In the rows, zero is written as 128.
Each row of numbers belongs to one of the things below and depends on some of the facts about them. Some rows are named. Which thing is each other row?

There are 4 kinds of fact about the things: χ, γ, ε, Φ.
χ: belongs to class; γ: sits directly inside; ε: is of sort; Φ: points at
χ d <- nagram, klusker, gaklepe, madram, tupo, klupleklol, flika, plurol, deska, dripas, steful, stezeno, skoplidrul, fitol, varal, ninel, plovu, pegin, zamus, migredro, fligren, stakla, sidedrin, tolam, mobuvi, fevi, gaflim, brisu, regrok, klimil, stidek, flumim, pafoflos, maskitra, branem, drifesi, nipum, kibe, botu, skenak, stustuklil, denogru, dasa, vubo, skofir, sanugi, nuna, plides, sofofo, vunum, steskek, ploplum, tibri, klefe, motagron
χ c <- grogor, nepar, releli, metror, plibrok, skelubrun, sukuvil, zefilun, laki, rikal, tudra, grokin, notrepu, ritrimor, trizo, saples, stelu, festigim, tropi, muplan, stumu, lemik, suplin, grusom, kaplok, troku, zizor, vila, paskol, nolepas, skifle, klipla, druklas, buklu, nosati, lirati, skosu
χ b <- kada, zavel, birebram, beskom, skastur, diplik, duski, tefipler, goklu, sobral, grastus, fonuvir, kigriplal, vadra, nakom, gugadan, stustem, vemum, tomek, virin, latraduk, dazo, marus, sotom, brutran, riflur, skure, trotrak, grofik, talubrun, saste, sopudu, driflor, briva, droflevam, flesosko, plaluk, badror, mokles, bruvosil, zuklibrim, favu
χ a <- nevupel, fliplo, drures, selizal, lole, klesar, nipar, flakla, bruskom, lerur, biles, relan, kudro, grokipek, trubragres, vunek, rinadam, tuplol, drimin, plegu, skidra, pugrik, brasi, grativuk, nutu, skiram, kegron, graplar, voral, klerek, babrus, kluver, klipanok, vuplazi, gaplak, vidros, bregezum, goval, brulufil, tupim, planil, zovu, brabu, karal, pinotri, kugel, roplo, platro, tozan, flebo, stoplis, zekas, fluskis
γ fistinus <- nagram, birebram, duski, relan, fitol, stustem, plegu, brasi, brisu
γ stizes <- klusker, pegin, flesosko, badror, dasa
γ gitren <- grogor, diplik, festigim
γ dridras <- nepar, sukuvil, vunek, tropi, brutran
γ voflik <- releli
γ lugom <- kada, klupleklol, graplar, voral, babrus, trotrak, bregezum, goval, troku, pinotri, vubo
γ tarem <- zavel, goklu, deska, laki, ninel, vadra, droflevam
γ buklilun <- beskom, madram, klesar, nipar, plovu, dazo, tupim, skifle, skofir, sanugi, buklu, fluskis
γ zostan <- nevupel, gaplak
γ badrogi <- gaklepe, plibrok, tefipler, tuplol, stakla, drimin, skiram, kegron, sopudu, driflor, lirati
γ fipetrem <- skastur, metror, stezeno, regrok, skure
γ putru <- fliplo, sobral, plurol, fligren, lemik, sofofo
γ gupluk <- drures, fonuvir
γ vasta <- selizal, zefilun, rinadam, trizo, paskol, kugel, plides, klipla, klefe, skosu
γ flegik <- tupo, gugadan, saste
γ delibo <- lole, trubragres, steful, varal, virin, latraduk, stidek, drifesi, stustuklil, nuna, zekas
γ beskepen <- flakla, grokin, vemum, sotom, briva, botu
γ redar <- bruskom, lerur, grastus, nakom, grativuk, vidros, kibe, plaluk, zovu, vila, mokles, vunum
γ sasi <- flika, grokipek, tudra, ritrimor, marus, brabu, denogru, tozan, nosati
γ flunak <- skelubrun, klerek, talubrun
γ listan <- biles, mobuvi, fevi, gaflim, klimil, kluver, pafoflos, branem, grusom, nolepas, druklas
γ bruvum <- dripas, steskek
γ brebetru <- kudro, kigriplal, skidra, flumim
γ medrir <- skoplidrul, sidedrin
γ trestem <- rikal
γ flosto <- zamus, riflur
γ flastage <- notrepu, pugrik
γ stegran <- migredro, tolam, karal
γ drogosen <- tomek, nutu, klipanok, brulufil, zizor, skenak, favu
γ klovogo <- saples, vuplazi, nipum, platro, flebo
γ nadrak <- stelu, tibri
γ mugu <- muplan, zuklibrim, motagron, stoplis
γ kliklor <- stumu, suplin, kaplok, bruvosil
γ laflur <- maskitra, grofik
γ skaplepul <- planil
γ naploti <- roplo
γ fibre <- ploplum
{nagram, releli, selizal, klupleklol, dripas, steful, skoplidrul, vunek, redar, voflik, plegu, sotom, vasta, laflur, talubrun, kibe, sopudu, flesosko, skofir, tozan, buklu, skosu} ε 317
{klusker, fistinus, kada, zavel, birebram, madram, fliplo, drures, tupo, metror, diplik, flakla, goklu, naploti, skelubrun, bruvum, kudro, delibo, zefilun, grastus, stezeno, varal, fonuvir, vadra, nakom, zamus, grokin, migredro, tuplol, fligren, stelu, festigim, fevi, tropi, muplan, skiram, kegron, graplar, stumu, voral, dradrasker, stizes, klipanok, brebetru, beskepen, flegik, grofik, vidros, drifesi, bregezum, suplin, denogru, kugel, mokles, skifle, nuna, plides, klipla, druklas, zuklibrim, gitren, favu, stoplis, fluskis} ε 408
{grogor, beskom, nevupel, skastur, duski, biles, deska, laki, pegin, stustem, tomek, virin, lemik, pafoflos, nadrak, plaluk, zovu, nolepas, dasa, tarem, steskek, flebo, klefe, motagron} ε 186
{nepar, mugu, flosto, lole, flika, tefipler, sukuvil, trestem, grokipek, fitol, skaplepul, ninel, kigriplal, plovu, gugadan, notrepu, ritrimor, stakla, drimin, sidedrin, buklilun, latraduk, skidra, saples, brisu, medrir, flumim, kluver, riflur, drogosen, maskitra, gaplak, fibre, flunak, goval, nipum, putru, kaplok, planil, zizor, badror, listan, stustuklil, pinotri, roplo, vunum, ploplum, nosati, lirati, zekas} ε 985
{gaklepe, stegran, klesar, nipar, bruskom, lerur, sobral, plurol, relan, lugom, klovogo, rikal, rinadam, trizo, sasi, dridras, tolam, pugrik, flastage, badus, brasi, mobuvi, regrok, marus, klimil, klerek, babrus, stidek, brutran, saste, brulufil, grusom, briva, droflevam, troku, botu, skenak, vila, paskol, vubo, sofofo, bruvosil, tibri} ε 704
{plibrok, trubragres, gupluk, tudra, vemum, dazo, gaflim, grativuk, nutu, kliklor, badrogi, fipetrem, skure, vuplazi, trotrak, branem, tupim, driflor, brabu, zostan, karal, sanugi, platro} ε 760
Φ mugu <- nagram, pegin, ritrimor, sidedrin, vuplazi, brulufil, sopudu, karal, dasa, nuna
Φ sasi <- klusker, tolam, grusom
Φ dridras <- grogor, fevi, goval, kaplok
Φ pegin <- nepar, tudra, tuplol, tupim
Φ madram <- kada
Φ badus <- nevupel
Φ goklu <- gaklepe
Φ flegik <- skastur
Φ listan <- fliplo
Φ dradrasker <- drures, metror
Φ fipetrem <- selizal
Φ stoplis <- diplik, flakla, plurol, varal, fonuvir, trizo, mobuvi, buklu, ploplum, flebo
Φ stegran <- nipar, nutu, planil, droflevam
Φ badrogi <- bruskom, drifesi
Φ planil <- duski, plides
Φ kugel <- flika, pafoflos
Φ releli <- tefipler
Φ nepar <- kudro, saste
Φ flakla <- trubragres, fligren, vubo
Φ stakla <- steful, klipanok, skifle
Φ tozan <- grastus, zamus
Φ beskepen <- stezeno, stoplis
Φ skenak <- rikal, plaluk
Φ drogosen <- vadra
Φ fibre <- vunek, flumim, brutran, druklas
Φ kliklor <- gugadan
Φ delibo <- tomek
Φ bruvum <- virin
Φ buklilun <- drimin, marus, talubrun
Φ klovogo <- skidra
Φ regrok <- pugrik, denogru, sofofo
Φ lugom <- stelu
Φ putru <- tropi, kibe
Φ skaplepul <- brisu, gaplak
Φ flosto <- graplar
Φ medrir <- maskitra
Φ stizes <- vidros, skenak
Φ festigim <- branem
Φ mobuvi <- roplo
Φ trestem <- skofir
Φ laflur <- steskek
Φ fistinus <- nosati
Φ ploplum <- motagron, favu

Named rows:
motagron: [126 173 124 127 153 119 150 125 115 113 118 121 120 130 125 112 119 126
 124 126 123 117 157 204 125 111 123 153 124 120 131 123 121 124 113 163
 128 108 194 116 115 154 139 149]
sidedrin: [128 118 126 131 126 138 184 125 160 153 124 127 123 127 132 114 119 157
 126 151 124 123 128 117 135 111 168 163 124 165 151 128 131 138 112 125
 125 146 109 115 146 212 138 117]
flosto: [124 119 125 127 125 123 186 132 125 113 118 121 120 131 127 171 130 130
 131 126 125 120 115 116 124 137 124 122 140 130 125 121 129 129 113 117
 125 108 151 115 116 124 127 122]
brabu: [125 130 124 131 123 129 134 125 129 128 128 125 121 129 125 110 143 125
 135 125 123 121 123 135 125 158 123 112 130 121 125 121 135 130 111 121
 125 114 133 118 135 118 124 146]
nepar: [127 118 125 135 124 136 194 128 149 133 120 128 123 126 129 110 118 154
 124 127 124 132 120 118 138 111 136 137 124 161 144 125 132 150 113 115
 125 156 106 118 142 192 141 137]
flegik: [149 118 124 126 123 141 114 143 117 119 124 135 139 132 130 203 138 126
 127 126 122 118 114 116 125 155 123 112 125 122 125 124 126 126 134 116
 124 119 105 131 118 124 123 117]
dasa: [128 120 126 133 125 141 197 124 160 152 124 125 122 127 131 113 119 159
 127 153 125 122 130 115 134 110 169 156 124 158 150 127 132 139 114 124
 125 141 115 118 146 213 136 118]
paskol: [126 117 124 126 126 118 102 127 129 127 135 122 122 126 127 114 130 122
 126 126 127 143 121 118 128 110 124 136 124 133 128 124 128 128 132 133
 130 136 107 150 129 117 125 129]
drimin: [128 120 132 127 124 119 154 124 120 123 143 123 122 128 126 110 129 124
 123 127 124 155 143 122 129 112 136 156 131 121 130 122 130 126 111 126
 135 133 134 116 119 120 124 124]
goval: [129 130 135 126 123 126 130 125 141 156 129 122 125 125 126 111 119 123
 132 132 122 119 117 129 126 121 124 143 124 125 135 139 122 128 113 144
 132 117 175 121 130 117 124 123]
laflur: [143 119 125 127 124 122 107 134 125 121 123 148 134 129 129 165 159 124
 139 127 123 117 114 119 125 157 124 111 133 123 125 121 139 128 121 118
 124 109 111 115 123 118 129 118]
plaluk: [129 127 137 128 125 119 173 125 122 125 119 122 119 126 125 111 118 125
 129 127 122 125 114 154 129 127 145 145 152 120 125 157 125 125 112 123
 129 149 165 119 126 117 129 137]
drifesi: [124 149 124 127 124 143  99 127 128 153 146 123 149 125 130 110 125 123
 127 128 132 117 136 131 124 136 123 124 124 121 126 129 122 125 149 135
 127 125 106 169 130 121 126 118]
releli: [125 117 124 129 127 122 103 129 128 121 130 144 121 126 127 127 151 123
 132 127 125 128 117 117 132 138 125 112 124 121 125 121 137 132 129 120
 125 123 106 114 138 116 124 148]
mokles: [125 131 125 132 124 134 109 138 117 124 118 130 126 126 129 163 118 124
 126 126 152 118 114 132 142 134 132 117 127 121 125 156 123 124 163 116
 126 174 107 115 128 116 125 123]
duski: [129 127 135 126 124 125 139 124 125 135 123 123 124 129 126 110 120 124
 127 135 123 141 128 140 125 120 130 138 135 122 128 144 126 127 113 118
 136 128 193 117 121 117 124 125]
diplik: [132 188 127 127 154 118 101 125 116 117 117 131 143 133 126 121 119 125
 122 126 156 118 189 212 126 111 124 132 125 121 125 123 123 125 136 119
 133 146 132 115 116 151 147 126]
stidek: [126 119 125 126 124 120 105 125 150 137 133 122 127 125 131 110 124 125
 134 126 127 133 115 118 125 112 124 126 124 135 131 121 127 125 139 159
 131 120 111 167 129 119 123 125]
notrepu: [129 117 134 127 126 121 161 125 124 119 125 122 120 126 125 113 124 125
 124 125 123 133 118 119 125 118 123 136 126 125 129 124 126 130 112 123
 128 124 132 114 127 119 124 140]
relan: [125 118 125 126 124 119 104 126 136 125 130 123 125 125 129 114 126 124
 128 126 127 142 117 118 128 111 123 132 124 135 129 123 127 126 141 139
 132 135 110 146 130 117 125 127]

Which thing is each row?
No name comes twice in this set of rows, the named rows included.
[124 120 124 127 124 122 110 136 145 138 120 129 130 126 129 167 131 124
 141 127 121 117 116 119 125 122 125 117 124 146 127 124 126 131 114 129
 125 111 129 156 120 119 134 118] | lugom
[125 133 125 135 124 121 163 127 125 121 119 130 118 126 125 111 126 123
 138 126 121 117 114 152 140 170 128 113 148 123 124 124 133 126 111 128
 124 130 114 120 142 118 126 153] | grativuk
[128 117 127 138 124 134 172 125 147 156 129 126 122 128 129 113 118 139
 123 146 124 126 140 116 133 112 167 170 125 165 150 135 130 146 113 116
 125 162 107 116 144 204 145 118] | ritrimor
[126 174 125 127 167 120 138 125 115 112 118 121 120 131 126 111 119 123
 123 125 122 118 168 217 126 110 123 156 124 120 132 124 122 125 114 148
 130 113 205 119 115 156 153 159] | flebo
[124 172 127 127 199 120 102 124 116 113 118 156 128 128 126 113 119 123
 122 126 158 118 182 187 126 117 125 131 126 128 124 124 122 125 112 143
 124 106 169 114 119 125 165 140] | buklu
[127 163 125 127 160 119 128 125 114 113 118 121 121 129 126 111 119 123
 123 125 121 119 161 192 126 111 123 161 124 122 132 124 122 124 113 150
 132 118 187 116 115 149 148 147] | roplo
[126 118 125 133 123 150 234 127 169 126 118 133 123 126 133 110 119 192
 130 127 125 131 115 119 147 110 133 118 124 162 146 122 138 149 113 117
 124 140 106 120 145 218 137 146] | pegin
[124 135 124 126 122 130  99 126 153 156 132 141 132 126 128 111 135 123
 145 126 135 117 115 116 124 143 125 112 124 121 126 121 128 127 127 154
 125 109 113 120 141 118 123 128] | klupleklol
[129 120 145 126 138 137 143 125 124 112 118 121 119 133 125 113 118 134
 123 129 123 160 120 122 123 132 128 116 126 151 125 145 123 127 113 115
 130 107 213 119 139 117 126 138] | beskom

The same things again, as new rows of numbers:
Known rows:
beskom: [154 145 128 114  89 103 110  62 138 150 114  88  67 155 140 138 133 170
  49 205 155  90 153 173 160 148 137 135 114 116  91 109 138 113 108  54
 171 141 128  94 155 153 139 140]
stustem: [152 143 135 115 111 107 110  80 142 139 121 111  79 142 146 135 128 140
  92 182 126 109 125 132 141 137 120 161 140 108  87 111 113 114 134  78
 112 101 148 117 117 131 109 129]
badror: [144 137 102 116 112 110 126 105 137 130 130 118  89 132 128 125 115 133
 114 154 129  93  96 117 127 153 116 146  99 122 127 117 123 103 119 122
 125  97 134 131 151 126 122 114]
goklu: [146 136  85 121 117 107 137 116 132 125 128 104  82 136 119 116 124 139
 121 145 139  83  84  96 121 148 123 150  78 113 127 109 112  99 114 141
 125  98 127 120 151 127 134  99]
kegron: [129 148 115 132 129 121 129 110 119 119 135 116  96 128 105 115 143 153
 143 134 128  95  96 118 110 149 132 129 117 147 148 121 136 118 124 156
 139 120 125 137 145 123 129 114]
zovu: [147 154 159 129 148 119 104  95 131 124 132 132  97 130 137 124 153 129
 160 148  97 132 106  99 114 120 122 174 191 120  95 116 104 134 168 129
  65  82 161 149  64 106  79 125]
laflur: [111 139 120 141 121 116 134 103 116 125 123  99  64 141 106 116 163 146
 107 126 137 111 106 116 107 102 140 140 142 110  95  85 101 117 125 117
 128 130 126 107 121 133 124 122]
nadrak: [124 141 142 132 114 115 109  83 124 136 122 118  67 140 122 118 155 139
 101 145 133 128 123 148 125 103 136 139 176 109  89  90 113 133 133  98
 126 125 138 116 115 130  97 149]
voflik: [105 139 133 139 119 124 128  99 119 124 130 112  79 133 110 124 153 143
 106 129 126 114 113 127 107 112 129 132 150 127 106  99 113 115 128 101
 131 129 127 120 125 131 122 129]
stustuklil: [129 130 108 128 120 122 121  99 110 112 137 110 100 123 122 115 151 139
 139 138 126  96 117 120 128 138 123 130 126 144 130 109 137 126 132 147
 139 100 110 130 149 128 112 121]
trizo: [147 121 163 140 157 139 106  93 135 105 183 147 196 128 102 166 137 103
  77 140 131  95 103 182 124  97 125 179 199 146 137 143 158  90  89 133
 106 136 110  93 115 183 139 125]
buklu: [132 128 148 133 140 134 104  72 136 128 185 118 170 131  84 163 142 151
  43 162 169  73 129 223 140 104 128 155 172 156 143 133 192  86  81  94
 170 174  97  56 150 199 172 120]
drifesi: [110 129 110 128 116 132 126 109 113 113 143 123 111 113 118 123 140 137
 138 128 113  97 117 126 117 148 110 113 129 165 145 120 145 121 134 137
 146 102 112 143 162 124 114 123]
driflor: [180 126 141 132 100 114 128  97 127 103 103 118 119 163 164 148 128  99
  79 167 107 109 117 120 139 151 148 151 122 107  99 133  92 111  86 127
 102 108 131 156 137 147 112 153]
brebetru: [101 131 102 138 113 123 136 117 119 123 130 128  73 127  96 105 141 130
 126 104 137 110  84 131  98 117 128 119 129 126 134  94 121 118 115 151
 143 124 124 127 159 126 118 129]
stegran: [140 136 116 148 118 109 139 111 107 113 104  85  65 162 115 114 175 137
 104 124 142 108 104  98 112 104 161 138 135  90  84  81  74 125 103 143
 122 130 118 110 120 140 120 128]
nepar: [104 144 126 132 103 110 122  54  96  88 166 122  61 106 121  72 142 144
 142 158 107 118  79 123 130  90 174 182  48 126 153 125 174  98 149 138
 105 136 117 161 133 137 143 142]
bruskom: [132 145 169 140 140 136 125 116 124 107 131 144 127 127 137 144 142 110
 152 126  72 132 101  93  93 136 117 151 182 148 115 139 101 121 147 135
  68  90 151 178  85 111  92 131]
dradrasker: [137 142  88 132 135 105 131 112 109 116 136  94  82 135 101  99 155 154
 136 125 149  85  90  92 120 127 143 137  95 113 133  95 112 110 116 162
 133 111 107 120 139 123 129 104]
steskek: [135 140 151 121 119 123  99  71 117 126 137 111 107 126 146 137 155 145
 116 173 110 111 157 142 148 136 118 135 172 149 101 120 141 132 153  83
 128  99 123 133 116 128  96 141]

Name these rows:
No name comes twice in this set of rows, the named rows included.
[154 133 167 129 162 134  85  67 148 127 168 145 175 128 110 161 143 123
  90 171 144 101 118 201 136 107 112 202 220 143 120 132 179 105 115 130
 112 129 138  77 101 169 127 125] | flebo
[169 121 143 141 107 123 122  91  99  86 111 108 132 153 158 139 164 107
 103 153 102 110 141 121 143 137 156 135 147 130 102 128 108 133  98 149
 115 108 105 155 133 149 102 158] | gaflim
[148 157 134 129 140 107 119  96 111 121 153  84  96 138 115 121 160 171
 121 154 128  88 118  98 131 125 147 137 122 126 118 118 112 109 134  99
 116 119 106 122  99 133 133 105] | releli
[109 135 134 129  94 129 122  75 109 125 130  87  95 134 124 143 158 176
  75 168 134  88 168 168 140 146 127 100 128 169 119 118 161 117 119  69
 192 150  99 108 169 153 146 136] | skofir
[141 139  85 137 127 101 131 112 111 121 120  92  59 144 101  90 164 147
 131 121 160  95  86 100 118 111 152 140 111  92 113  78  98 126 114 170
 133 116 115 107 136 127 118 112] | fibre
[ 94 134 130 142 111 126 133 103 120 127 123 118  68 134 106 121 153 138
 103 118 128 122 106 134  98 102 128 130 157 121  99  91 109 120 125 108
 133 134 135 116 130 133 117 135] | vasta
[127 128 112 130 141 127 122 119 115 103 144 135 112 109 127 112 148 109
 180 114  98 116  87  81 109 124 105 155 151 137 126 112 114 127 158 170
  81  58 130 153 111 105  82 111] | vunum
[146 151  98 134 135 109 133 112 113 116 129  91  80 140 101 103 158 163
 149 135 146  84  89  95 115 140 147 142  99 123 136 106 120 119 120 175
 133 117 118 120 135 125 135  98] | kugel
[136 151 158 136  95 127 125  83 116 129 114  97 103 153 127 152 149 174
  69 170 126  95 162 173 132 167 148  88 138 167 126 137 145 121  95  81
 187 169 114 135 162 150 146 152] | nipar
[117 138 141 135 110 116 112  85 126 137 118 122  61 141 119 116 156 135
  99 140 134 130 121 152 120  98 135 139 180 106  86  84 111 135 132 100
 127 127 142 111 118 132  97 152] | tarem
[146 148 146 139 101 118 127  78 111 120 113  80  95 160 123 141 162 177
  71 174 141  88 151 160 137 151 162 112 119 148 119 127 141 117  91 101
 179 171 109 118 155 158 157 142] | klesar
[133 132  83 130 103 112 132  91 101 116 129  69  80 140 108 109 165 176
 103 153 165  67 134 140 144 145 147 109  79 142 137 100 151 121 100 141
 196 140  84  96 188 153 153 113] | madram
[127 135  89 138 102 101 135  96 107 121 115  73  32 159  87  94 165 160
  85 131 189  86 110 151 131 122 174 115  98  92 114  70 124 134  86 144
 190 161 106  72 187 139 146 129] | buklilun
[ 95 131  87 148  97  98 141  51  85  76 132  96   5 125 110  41 172 136
 140 142 143 122  50 100 118  48 199 226  17  71 115  71 146 101 136 193
 101 146 124 120 135 149 152 135] | mugu
[144 117 152 126 151 136  86  65 135 116 170 137 172 120 123 157 151 115
  91 169 137 100 135 188 145 104 103 192 213 148 111 122 175 111 124 120
 116 108 119  78 114 168 115 127] | motagron

Now the same things, written a new way:
Some rows with their names:
gaflim: [132 126 136 136 151 157 139 156 143 144 122 123 130 164 112 111 149 132
 143 127 117 147 101 162 100 135 136 127 129]
metror: [123 128 130 127 141 144 136 134 138 143 119 125 125 139 149 124 149 151
 143 121 116 120 129 124 124 130 132 126 128]
gugadan: [117 136 128 116 122  95 119 106 112 121 138 131 124 100 128 144 114 123
 119 129 154 110 153 100 149 112 115 134 127]
stakla: [125 120 129 126 128  93 124 121 123 114 136 132 125 103 129 131 100 127
 118 141 151 113 150 115 144 108 119 140 118]
zamus: [125 139 140 139 140 133 133 141 133 153 130 127 128 145 131 127 155 139
 134 119 126 117 121 140 111 127 129 129 130]
branem: [132 132 134 137 138 151 135 148 141 152 125 120 134 160 120 121 161 135
 143 119 110 141  98 164  95 140 139 122 130]
roplo: [104 127 113 110 124  98 136 104 117 134 142 122 115 100 145 159 125 147
 113 126 146 107 152  96 157 107 111 144 132]
voflik: [151 120 117 113 119 137 105 145 134 102 120 122 124 131  91 113 104 104
 143 141 126 189 105 177 107 169 133 104 123]
skidra: [111 118 120 115 122 100 128 100 120 120 136 124 124  99 140 144 120 142
 122 131 142 109 149  96 156 105 115 139 125]
trizo: [ 96 151  69  82 106 121 192 145 128 152 126  81  83 146 183 209 114 131
  40 104 103 129 136 157 154 177 157 180 145]
grativuk: [122 104 150  82 140 166 115 135 167 151 140 120 154 145 155 105 137 134
  97 134 122 154 101 110 105 143 146 140 148]
drimin: [113 118 121 115 116  96 123  97 120 117 133 122 129  98 141 142 121 142
 125 127 137 107 148  98 153 108 119 138 123]
klimil: [130 122 126 126 140 130 134 139 135 128 131 126 126 135 117 124 124 127
 132 135 133 139 118 147 120 124 128 130 124]
klefe: [123 122 148 148 135 102 127 131 120 120 131 138 127 114 133 118 103 129
 109 138 149  94 167  96 148 102 118 150 124]
suplin: [121 121 133 127 157 151 141 145 141 135 118 130 120 144 141 115 136 147
 142 128 125 126 134 121 128 124 127 133 129]
fluskis: [112 132 118 170 162 147 169 139 117 120  99 115 107 167  90 118 163 149
 191 112 112 120 127 152 137 105 115 128 115]
talubrun: [123 126 108 102 115 129 122 122 133 141 132 111 127 130  93 147 153 135
 152 123 121 173  98 165 108 149 125 109 138]
saste: [121 145 129 114 118 115 115 109 124 143 133 119 132 124 126 141 159 133
 146 110 130 125 119 134 115 133 131 116 129]
skofir: [131 127  82 159 125 129 159 140 119 125 112 109 104 151  59 148 162 145
 195 123 101 168  96 214 112 135 117 100 116]
grogor: [113 130 140 128 121  94 117 108 121 135 124 130 125  99 167 138 133 159
 131 119 135  80 174  83 150 112 120 136 122]

Rows to name:
No name comes twice in this set of rows, the named rows included.
[113 126 119 111 132 128 134 113 132 141 132 115 126 127 133 141 155 150
 143 119 125 129 119 128 128 122 123 127 130] | pugrik
[109 122 119 114 124  98 128  99 119 126 138 125 122  98 141 147 124 145
 123 128 145 107 151  95 155 104 113 140 126] | gaplak
[157 130 149 136 131 154 105 152 141  99 107 126 138 160 112  82 114  95
 141 127 115 157 107 167 100 163 154 111 112] | badrogi
[114 101 164  94 125 111 101 109 145 126 146 135 151  97 175 113  93 131
  64 146 155 101 167  43 152 110 127 164 142] | zovu
[106 125 140 134 130 105 130 109 118 131 130 129 126 109 146 135 129 148
 117 126 144  88 167  76 157 100 112 148 132] | nevupel
[121 146 119 167 162 159 162 151 117 126  99 115 107 181  68 115 171 131
 198 107 114 142 109 180 117 123 121 115 120] | dazo
[116 113 103  99 107 125 123 109 141 143 128 100 132 126 110 151 170 159
 162 119 104 165  95 163 109 146 129 109 131] | vunek
[119 114 156  87 122 141 104 117 158 152 142 122 159 125 173 116 140 138
  88 126 125 125 119  89 115 137 146 142 145] | vidros
[ 98 162  75  93  98 109 193 151 123 159 134  78  87 153 168 214 114 116
  21 101 109 127 126 176 143 179 162 187 147] | mobuvi
[120 133 145 146 128  97 125 126 116 136 135 137 125 110 141 133 121 137
 110 130 149  88 165  96 144 105 116 145 128] | steskek
[123 133 128 123 109  79 112 105 119 131 139 125 130  95 143 148 127 140
 126 125 141  99 148 119 136 114 123 130 117] | flumim
[136 101 123  75 100 130  99 128 163 149 154 118 151 115 135 137 124 131
  91 147 122 181  91 148  93 162 144 121 145] | kibe
[160  98 140  79 108 138  68 135 166 110 128 122 163 102 128 102  66  80
  99 158 120 198  93 145  93 186 149 117 140] | redar
[125 142 136 137 128 128 136 138 132 152 127 119 130 146 138 134 152 137
 123 114 118 116 120 145 111 135 139 134 130] | fligren

